Each row is followed by its class.
[  10 -336  189  -50 -199 -182  379   93  429 -103  -27  387  389  -93
 -232 -228   55 -186  146  219 -576  158  192 -353 -163  143  251  -33
 -199 -186 -398  129  447] -> pufu
[ -41  516 -200  163   72  121  428 -154   43 -382  177 -257 -223 -161
 -823  168  371 -396  -64  108 -505 -293  508   27  245  174  -86   73
 -510  269 -248   85  480] -> Tepod
[  20  183  102  221 -143  200  220 -229    7 -306  -15 -358  -93  -59
 -456  333  395 -165   45  112 -358 -287  246   47  275  164    4  -71
 -260  130  -76  -23  263] -> Nivet
[-418  124  -18 -191  214 -256 -207   52  249   92  354  296   33 -124
   23 -661 -327 -392    5  -36  322  212  -97  -53 -154 -181   -1   89
 -100 -164 -246  243 -399] -> sevel
[ -98 -188  211   96 -117  -79  246   96  224 -269 -119  582  110   88
 -177 -391    6 -240  -36   75 -150  253  -27  -67 -228 -156   70 -196
 -496   69 -453   85   91] -> saz
[-185  513   94   43  -10  -62  279  -56   -1 -390  188 -182 -155 -112
 -746 -116  400 -381   97  247 -200 -180   58  210  231   79 -111   95
 -521   91 -511  173   49] -> Topak
[  51 -143  123  179 -186  -44  232  211  319   75 -413  -54  217 -151
 -556  -29 -285 -291 -227  164 -394  256  128 -353 -120  182  137 -235
 -301 -417 -371   89    7] -> noson
[-111   62 -197 -229 -169 -441  -48   54  262   88  469   99  105 -205
   -7 -337 -141 -218  156 -159  146   26   80 -199  -63  -16  107  288
  -29 -245 -140  148 -110] -> Kuvo
[ -50   69  100  -24  -48  -36  380  110  233 -137 -196  346  223   -8
 -313   14  306 -326  102   17 -120   94   25 -374 -383 -123   -1   30
 -357   31 -314  184  113] -> Kuvo
[-377  100  -18 -300  287   76   60   77 -273 -189  -80  143   92  -32
  263  243  -36  -53  -37 -168   95  190 -349  -28  -45 -185  169  -93
   -5    3 -141  -20  -40] -> beve
[ 155  615  -51  141  106  112   95 -290  173 -100  228  -35 -462 -200
 -566    0   50 -399  136  329 -110  -29  205   22  226   65 -147 -127
 -358   15 -248  259  -95] -> beve
[-258  153  308   58 -509 -175  512  165    0 -342 -281  356  254   -8
 -161 -289   -2  -74  -85   56  -30  253 -344   94   33  -22  160 -115
 -399    8 -716   45  -91] -> Kuvo
[  63  731 -369   88  290    4  297 -164   31 -357  319 -141 -513  -47
 -378    8  417 -397  106  204 -138 -232  519  381  316   48 -211  190
 -333   39 -129  243    8] -> noson
[  44  652 -230  218  168  154   68 -314 -136 -354   76 -343 -407   14
 -692  209  458 -465   81  227   57 -357  417  157  170  113 -306   54
 -559  238  -44  181 -125] -> nibu
[ 104  259  -22  -37  210   32  541  247  259 -123 -183  478  -54  -59
 -400  -56  243 -406   66 -162 -445  107  255 -292 -365  -54  127 -150
 -296  -30 -421  184  235] -> noson
[-358   38   49 -145   65   77 -242  158  -75   74  122  133  -87  108
   93 -643 -192 -127 -166 -157  244  -74 -224   13  -62 -118 -144  -43
 -177  -38 -159   15 -234] -> Kuvo
[-351 -179   23 -196  207 -151 -495   86   96  246  288  211 -107  -45
   75 -589 -362 -224   58  -38  301   82 -132 -286 -168 -145   93  -55
 -186 -222 -180   -1 -282] -> deri
[-103 -165  146  -32 -191 -102  500  170  142 -220 -359  682   46 -101
   41  -77  211 -285  163 -105  -59  226  -38   88 -279 -346  271 -201
 -201  -58 -497   49   -7] -> beve
[  -7  348 -222   73  125  -91  272 -163   69 -251  133 -307    3 -233
 -899  214  391 -532  109  296 -361 -161  488  -47   84  340  -74   78
 -528    5 -295  156  194] -> Topak
[-345 -158  220   80 -135   -7  364   61  240  -21 -226  446  169 -143
 -246 -125   72 -222  133 -123 -218  307   58 -239 -141  130  148 -290
  -58 -254 -537   87   24] -> nibu
[ 148 -248   58 -120 -109 -140  477  115  284 -351 -253  390  -12  -82
   37  -40  135  -35  138  -68 -295  142   31 -182 -253  135  314  -89
 -302  -38 -587  -24  319] -> Lep
[-409  -76   50 -330 -119 -382 -202  110  122   67  359  134  295  -98
  -91 -366  -12 -242  228 -159  497   19 -215  -70 -267 -169 -118  132
   18   25  -79  283 -245] -> Topak
[-489 -204  198  -65 -116 -103 -394   32  101   99  140  106  183   63
  173 -464 -111 -139  -13  -59  412   36 -483  -46 -200  -61    4 -140
  -73  -23  -93   35 -503] -> Kuvo
[ 164  482 -573  167  295   70  235 -186  -51  -52  186 -206 -465 -206
 -842  318  322 -607  220  138 -196  -65  620  -12   60   17 -326   16
 -369    5  -53  192  101] -> beve
[-487  151  374  -75  -51   37  597  196  103 -129 -203  369  -65  -16
 -129 -269  114 -145   88 -203 -420  181   78  -61   24 -105  277 -106
  -97  -15 -690  147  199] -> sevel
[-491   16 -329 -280  617    4  138  258 -257 -234  216   -3 -145  282
  119   47  194   34  -58 -226  -13  100  -36  166  -30  -33  -75  185
 -150  229 -141   20  230] -> saz
[-129  242   60  259  291  184  231 -221   25 -344   68 -318 -120 -148
 -622   94  363 -510   39  107 -309 -109  450 -144  148  225   25 -167
 -645  248 -312  188  292] -> Nivet
[-210 -124   69  -88  117   74  479   91  222  -80 -230  441 -209   72
 -107 -337   29 -275   62  -76 -264  223    5  -18 -151  103   53 -121
 -157  -84 -696  -35  126] -> Nivet
[-216 -282  512   83   62  -74  401  105  354  -80 -142  292 -211   -3
 -113 -349   55 -146  -63   56 -340  163   69  -94   12   27  336 -163
  -96 -153 -691  246  198] -> deri
[ -54  534 -302   76  372   81  166 -177 -169 -469  193 -201 -447  236
 -549  -88  304 -327  155  370    1 -226  228  270  240   27 -287  192
 -789  158 -225  157  -27] -> Nivet
[-230 -405  231   35  -32 -142  293   -1  294 -378 -200  405  -95  -87
 -112 -371  204 -179  220  -57 -109  149   96 -179 -197 -130  119  -19
 -375 -356 -674   80  109] -> Lep
[-178  -76 -195 -389  227 -353 -361  -91    7   -5  481  289   77  128
  101 -488 -323  -81 -133  -31  332  130 -128 -108 -155  -43  -73  320
 -181  -32 -231  -65  -45] -> noson
[-190  119  230 -145 -152 -124  578   88   41   -9 -187  311  199  -30
 -158   -2   78 -342  236 -102 -152  199 -127 -220 -166  -23  397  -37
 -191  207 -421  236   61] -> Tepod
[-201  607 -172  187  -38   19  242 -324 -122 -278  143  -99 -160 -160
 -390  147  261 -383   34  257  -96 -102  330  202  375 -143 -111  109
 -356  -53 -117  130 -108] -> noson
[-497 -101  235 -421  143 -352 -124  156  157 -126  404  287  102  -36
   36 -701 -138 -112   69 -268  154   45 -272  -14 -181 -221  125  245
  -67  -80 -421  185  -11] -> Tepod
[-304 -356  552  -53 -199  -36  225  -43  101  -80 -395  308  355  -83
 -194  -48   77 -240    8  -79 -183  224  -45 -241 -218  -74  195 -129
   19 -195 -468  106   83] -> nibu
[-483 -215  -63 -311  482  133  199  130 -199  -91 -134  148   16  -94
  400  137   84    7  307 -274  104  154 -251   96  -74 -330  226   20
  127 -298  -45  169  -71] -> sisa
[-312  -54   83 -147  123 -138 -349  -81  131   36  364  408 -244   87
  177 -650 -187 -173  -80 -126  133  117   34   -4  -69 -482 -212  129
  -23 -166 -124   74 -134] -> pufu
[-179   30  -93 -293   59 -458 -123  119  315    1  442  289   27  -82
   94 -565 -183 -201  186  -56  390  105 -158   -3 -246 -141   58  120
 -150 -113 -257  361 -326] -> noson
[-418   11 -240 -140  563  344  163  -34 -394 -258 -206   15 -203   10
  543  243   16   75  -89 -327   58   33  -80  192  138 -169  250  -83
  -96   48  -89 -207   12] -> sevel
[-342 -319   29  -56   66 -337 -346  133   58  -74  357  261  135   76
  217 -480  -45   68  -40  -91  151   71  -99   53 -152 -216  -16  101
   21  -84  -15  -18  -37] -> Tepod
[ -87  115   66 -125   34  -27  387  163  143  -31 -184  -21  -72  -12
 -325 -173 -138 -411   97   51 -216  106   -5 -327  -80  131  173    6
 -310  -39 -390  220   50] -> Lep
[-565  -20  101  -26  520   96  188  101 -139 -439   30  -98 -275   63
   66   -6  207   88   58 -220   85  -29  -18  220  209 -280  127   56
 -295   41 -322  177  135] -> nibu
[-283  -79   18 -192    6 -202 -118  120  147  211  270  353   84  -61
  497 -572 -320 -207  -57 -182   85  246 -294 -155 -189 -194  154  -86
   63  -51  -97  137 -294] -> Kuvo
[-540   63 -426 -154  459  177  284  -12 -517 -339  -10  -92 -207  -31
  119  163  127  -82  -43 -322  -22  -51   30  190  185 -153  111   23
 -344  129 -260 -120  165] -> nibu
[-164  651  242   98  365  201  -54 -230  -79 -192   26 -407 -209  -42
 -373   50  194 -489  -94  444 -475  -24  357   60  324   84  -19   16
 -498  106 -165   89  -15] -> Nivet
[-583 -343   59  -34  268  264  -30   78 -176  -92   72  -90 -128   57
  436  212  406  387  135 -281  -17 -180    7   87  148 -133   98  -55
  141   -5   25  -52  253] -> saz
[-604 -100 -162 -167  463  194  135  101 -367 -248  -34  -15 -110   76
  439  176  177  204 -107 -391   41   58 -201  291  157 -465   57  171
   52 -147  -41 -135   21] -> sevel
[-395   75   19 -355  448  165  158  -15 -399 -160 -118 -156 -159   -2
  395  362   68  163 -120 -344    6   22  -73  -51  148 -185  158  203
  158   32 -181  -83  259] -> beve
[-560  172  163 -131  151  399  143   67 -440 -144 -317  100   76 -100
  289  217    4 -110  -16 -241  214   81 -550   68  109 -241  290 -293
  -91   10 -140  -23 -231] -> sisa
[-347 -139    9  -70  140 -232 -379   29  109 -116  344  142  157  168
  -95 -491    7  -33  -70   28  361  -64 -143  -44 -190 -141 -216  237
 -138 -110  -44   74 -202] -> sevel
[-267  153 -145  207   57  -85  176 -182   69 -424  479  -95 -169  -36
 -475  -33  577 -261  294  219 -219 -144  330  177  210  -98 -277  142
 -278  105  -41  256  288] -> sisa
[ -99 -232  324  -95   70   20  305  259  354 -116 -305  323  197   39
 -229 -196   98 -242  214   12  -68  135 -164 -210 -304  194  264 -141
 -241  -77 -417  119   37] -> Lep
[ -24 -421  376   58  -53 -155  417   32  475 -167 -107  492  207  -40
 -258 -427  161 -285    9  199 -565  268  269 -244 -265  107   76  -93
 -223  -84 -655  149  479] -> Nivet
[-589 -216  573   60  -65   -7  352  287  369 -292 -168  527  200  224
 -117 -463  414  -67  134  -17   29   68 -197  -41 -175  -53   52 -113
 -156  -57 -510  219   19] -> beve
[ -73    2   44  -31  156 -231 -384   52  252 -131  394  215  186  -62
   24 -492 -123 -131 -104  105  228    0  -70 -154 -113    5   -9  104
 -197 -196  -74   71 -114] -> Kuvo
[-426  -42  426   -4 -189  -74  787   38   -2 -218 -361  848  117   14
 -249 -442  280 -263   18 -254 -270  217   38  104 -119 -184  203 -159
 -252 -203 -832  190  -16] -> Topak
[-500 -208  175  -28  483  274   49  -18 -261 -117 -136    4   20  -25
  238  380  261   13  -59 -277  122  213 -152  -57  -26 -149   66 -241
  124  147  -67   19  154] -> deri
[-191 -171   50   46  219 -116 -343  137  408  228  408   87  -25 -178
   70 -609 -240 -302    7   57  -50  127  153 -280  -50  172  124 -123
  -83 -116 -176   42   29] -> Kuvo
[-488 -184  162 -311  563  -50 -590   68  170   -9  340  176  -11   61
   20 -618 -124 -348  -25   49  516   46 -343  -98 -322 -238 -201  120
 -156  -51 -112  179 -265] -> Lep
[-182  530 -180  316  205  181    1 -298  -72 -260  180 -190 -313  -66
 -557  158  380 -308 -231  262 -638 -141  550   11  250    9 -284  -21
 -453   20 -124 -164  186] -> Nivet
[ -97  111  203 -123  191 -111 -436   45  112   -4  172  189 -204   75
   68 -598 -319  -59 -314  -55  114  -26   93   43   -5 -190  -48  185
 -100 -170 -120  -72 -112] -> Tepod
[-163  554   45  -57 -177 -212  612  373  259 -189  -40  502  107   32
 -246 -303  120 -293   86  107  -51  158 -154   71 -143  -58  111   46
 -353  135 -471  298 -185] -> saz
[-191 -222  196 -139   33 -254 -275   65   62    0  114  490  -34  -49
    3 -517 -179 -224  -51 -271  415  140  -51 -101 -321 -474   -8  -97
 -153 -286 -180  272 -313] -> deri
[-141  -63  188 -168  -40  -65  241  131  327  138 -214  216   87  -40
 -344 -215 -296 -161    3   65 -278  188 -177 -269 -206   39  231  -25
 -265 -221 -454  107  -53] -> Tepod
[ 175 -238  183 -113  230  -33 -295   52  189  225  220   85 -128 -131
  116 -517 -517  -68 -160  -89  -65   75   60 -387  -60   85  225  -98
  -86  -57 -148   77  189] -> Lep
[ -58 -224  102  -77  -60   26  435   85  296 -133 -335  507  350  -56
 -228  -86  203 -304    1  -37 -393  192  205 -494 -432  312  114 -156
 -276   79 -547  -82  415] -> nibu
[ 187  680  -13  211 -171 -102  379 -164   13 -374  127 -285  -92 -195
 -746  265  406 -346  -19  459 -259 -280  620   37  364  227   30  161
 -549  246 -235  198  330] -> deri
[-266    0  182  -51  -60  -90  561   17  -23 -103 -165  435  -55  -79
 -128  -50  363 -144   72 -123 -539  116  223    4    1  -65  218   -5
  -50 -210 -618  -23  223] -> Topak
[-414  139  104 -176 -135 -381 -351  148   47  -36  482   16  298  -39
  -46 -412 -141 -106 -125  -49  228   -4 -161  -97  -29 -106    3  129
 -124    4  -44  209 -202] -> nibu
[ -21 -269  253  -63 -360 -338 -298   91  287  -33  344  293   37  -95
  289 -679 -311   30  -98 -192  305   58 -159  -58   45 -166   70   20
   -3 -229 -201   -7  -93] -> Topak
[ -14  512   73   30  132  190  198 -160    4 -335   19  -41 -406  -33
 -382 -189  336 -238  123  227 -292 -160  156  222  151  -64 -194   70
 -469   73 -312  118   38] -> sisa
[  97  627   13  165   80   24   97 -113  -44 -462   28 -126  -66   -2
 -635  179  332 -477  -83  231   48 -142  286   30  125  142  -39   37
 -662  200 -152  150   18] -> Tepod
[-604  320 -363  -27  263  100  322  141 -304 -282  116  -25 -110  -83
  357  198  257  107  112 -256  227  -73 -312  328  185 -400   77   44
  -16   44   14   95 -231] -> sevel
[-200  -53  294   -2 -262   67  345  -91  -86 -269 -227  377  139   16
   66  -65  256  -59  -26  131 -372   81   65 -115   11 -103   54  -19
 -156  149 -368 -143  392] -> Lep
[-246  -26    8 -446  -63 -226 -199  129 -108   79  320   69  238   82
 -172 -348 -303  -43  -52 -192  143  -60 -273 -199  -81   68   68  209
  -65  -51 -186   34   14] -> nibu
[ 129 -371  -61 -299    0 -194 -189   50  332  191  344   45 -120  -63
  376 -442 -479    3  111 -234   46   96 -196 -205  -65   49  247   33
   28  -76  -95   36    4] -> nibu
[-167  -71  -66 -255  174   -3  339   78  145   69  -63  180   74   48
 -216 -163  -89 -239   96  112 -371  176 -150 -355 -234   80   25   29
 -174  -53 -337  117  140] -> beve
[ -28  271  129 -367 -113 -257 -345   53  -12   79  242  383  197  -44
  133 -515 -588 -123  -76  160  449  171 -323  -92 -131 -321  -38  114
 -141  -52   -2  281 -304] -> sisa
[-218 -274  254  -80    7  -38  519  144  422  -48 -195  512   22  -22
   21 -394  111 -324  201 -131  -64  217  -19 -199 -240 -121  122  -73
 -165 -101 -501  246   67] -> Topak
[-541  115  -49  -57  378   60  192   69 -175 -431   42   88 -254   93
  216  -30  -80  135 -342  -65   96  166  -22  256  318 -221   48   43
 -256 -117 -406  129   93] -> sevel
[-187  -73  -44 -126  -90 -320  600  194  268 -201 -231  289  135  -81
 -252 -356  -44 -178   63  143 -318  183  -25   25 -155   47  225  128
 -348 -342 -737  122  -34] -> noson
